Below is a small trained network, with its code and all its weights. Each question gives an input and a class and asks what happens when units are switched off, that is, made to give their printed mean instead of their output.

import numpy as np


def w(rows, s, z=0):
    codes = np.array(rows[::2]) - 128.0
    scale = np.full(codes.shape[1], s)
    scale[-1] = z or s
    return codes * scale


def f(y):
    return np.maximum(y, 0)


def log_softmax(a):
    a = a - a.max(-1, keepdims=True)
    return a - np.log(np.exp(a).sum(-1, keepdims=True))


def net(x, mask):
    res = np.array(x, float).reshape(1, 5) / 4 @ E
    y = f(res @ A[0][:, :-1].T + A[0][:, -1])
    res = res + np.where(mask, y, B[0][:, -1]) @ B[0][:, :-1]
    return log_softmax(res[-1] @ U[:, :-1].T + U[:, -1])


A, B = {}, {}
E = w([
[106,208,215,229,67,152,108,78,193,130,213],'x0',
[69,171,142,142,96,201,129,161,210,1,79],'x1',
[58,75,109,150,197,59,69,171,175,138,123],'x2',
[149,170,118,117,151,138,155,35,151,201,55],'x3',
[131,179,63,102,122,79,189,172,169,99,186],'x4',
],0.0064)
A[0] = w([
[129,21,154,133,137,124,107,148,84,129,136,142],'n0',
[96,195,169,167,95,189,142,99,165,113,117,150],'n1',
[174,160,99,127,124,86,175,159,65,173,180,135],'n2',
[211,113,119,115,128,127,179,107,42,166,116,130],'n3',
[109,135,63,51,91,167,195,200,135,12,78,226],'n4',
[109,198,166,176,74,190,138,110,160,95,122,161],'n5',
[83,34,67,111,165,96,120,212,122,69,130,115],'n6',
[150,148,46,90,166,81,193,96,141,152,127,236],'n7',
[88,69,116,123,204,143,86,147,145,124,48,178],'n8',
[103,214,173,168,54,187,125,131,183,93,159,250],'n9',
[76,105,104,128,214,101,131,146,171,140,68,234],'n10',
[84,27,167,123,123,183,70,135,68,111,140,129],'n11',
[58,51,124,126,207,154,95,121,161,107,47,165],'n12',
[95,58,118,154,145,56,52,206,108,158,170,184],'n13',
[165,41,118,128,172,89,94,143,58,154,168,150],'n14',
[228,105,152,100,102,190,138,63,3,166,65,171],'n15',
],0.0068,0.0025)
B[0] = w([
[132,108,128,104,180,117,149,135,76,158,105,171],'n0',
[127,161,170,159,117,147,140,126,180,91,145,213],'n1',
[120,88,147,142,156,69,120,96,92,153,97,180],'n2',
[167,112,81,104,182,113,139,146,80,180,101,187],'n3',
[186,154,89,88,162,173,203,201,107,158,144,245],'n4',
[136,195,167,170,93,133,144,130,208,86,171,222],'n5',
[213,144,76,97,171,154,189,170,108,157,112,211],'n6',
[178,90,62,101,194,76,162,101,63,163,56,201],'n7',
[150,52,81,112,183,42,107,64,107,169,57,193],'n8',
[163,196,159,184,91,137,166,131,185,62,129,254],'n9',
[139,95,125,129,145,75,137,88,107,128,106,199],'n10',
[163,116,108,129,152,92,122,93,130,119,81,169],'n11',
[157,69,112,114,147,50,97,41,91,153,82,194],'n12',
[117,126,140,89,163,124,171,149,82,145,129,204],'n13',
[79,68,148,115,166,101,128,147,86,164,136,196],'n14',
[254,122,40,60,201,155,203,182,75,181,77,211],'n15',
],0.009,0.0084)
U = w([
[2,44,194,117,156,93,82,116,74,155,184,89],'0',
[106,161,226,241,26,109,94,68,193,60,174,187],'1',
[88,121,65,67,50,167,13,126,125,117,145,25],'2',
[178,182,112,116,138,245,183,184,133,115,162,173],'3',
[176,47,62,85,203,58,138,104,70,160,45,180],'4',
[57,80,84,89,37,193,62,114,124,121,144,2],'5',
],0.0078,0.0029)

Each question gives the input, the list of numbers given to net, and the class t.
The units are the neurons (one row each of A and B). Each row of codes is followed by its name. A weight is (code - 128) times the scale printed after its matrix; where a second scale follows, it is the last column's (A, B and U).
mask holds one flag per neuron, in row order. A switched-off neuron (its flag False) gives its mean, the last column of its row in B, instead of its output. The means were averaged over made-up inputs and are rounded, as every weight is.
A unit's drop is (log p(t) with every unit on - log p(t) with that unit switched off) / (log p(t) with every unit on - log p(t) with every unit switched off).
The circuit of an input: a set's keep is (log p(t) with only the set's units on - log p(t) with every unit switched off) / (log p(t) with every unit on - log p(t) with every unit switched off). Starting from the 12 units with the biggest drops (on a tie, the unit counted first), units are removed one at a time, each time the one whose removal leaves the highest keep (on an exact tie, the one counted first), for as long as the keep stays at least 0.8.
circuit, biggest first: the units of the circuit, biggest drop first
k most important neurons: the k neurons with the biggest drops, biggest first
drop when u is switched off: that unit's drop, to one decimal
input [-7,5,-6,-5,7], class 3: circuit, biggest first -> n4
input [6,-5,2,6,0], class 3: circuit, biggest first -> n8, n12
input [8,-4,8,6,-5], class 0: 2 most important neurons -> n9, n5
input [5,-4,-2,6,1], class 3: circuit, biggest first -> n8, n12
input [1,1,-3,-8,-7], class 3: 3 most important neurons -> n8, n7, n12
input [2,6,5,3,-8], class 1: 2 most important neurons -> n15, n7
input [7,-5,-8,4,5], class 3: 2 most important neurons -> n15, n3
input [-2,4,-1,8,5], class 3: 2 most important neurons -> n8, n12
input [2,8,-8,-8,-7], class 1: 3 most important neurons -> n5, n9, n6
input [3,3,1,8,8], class 1: 2 most important neurons -> n15, n6
input [8,-5,-6,0,1], class 1: drop when n4 is switched off -> 0.2
input [0,5,-5,-7,-7], class 3: drop when n6 is switched off -> -0.1
input [7,-5,5,-8,1], class 0: drop when n15 is switched off -> 0.2
input [8,-7,-2,-7,-4], class 1: drop when n8 is switched off -> 0.1
input [2,1,-6,2,1], class 3: most important neuron -> n15
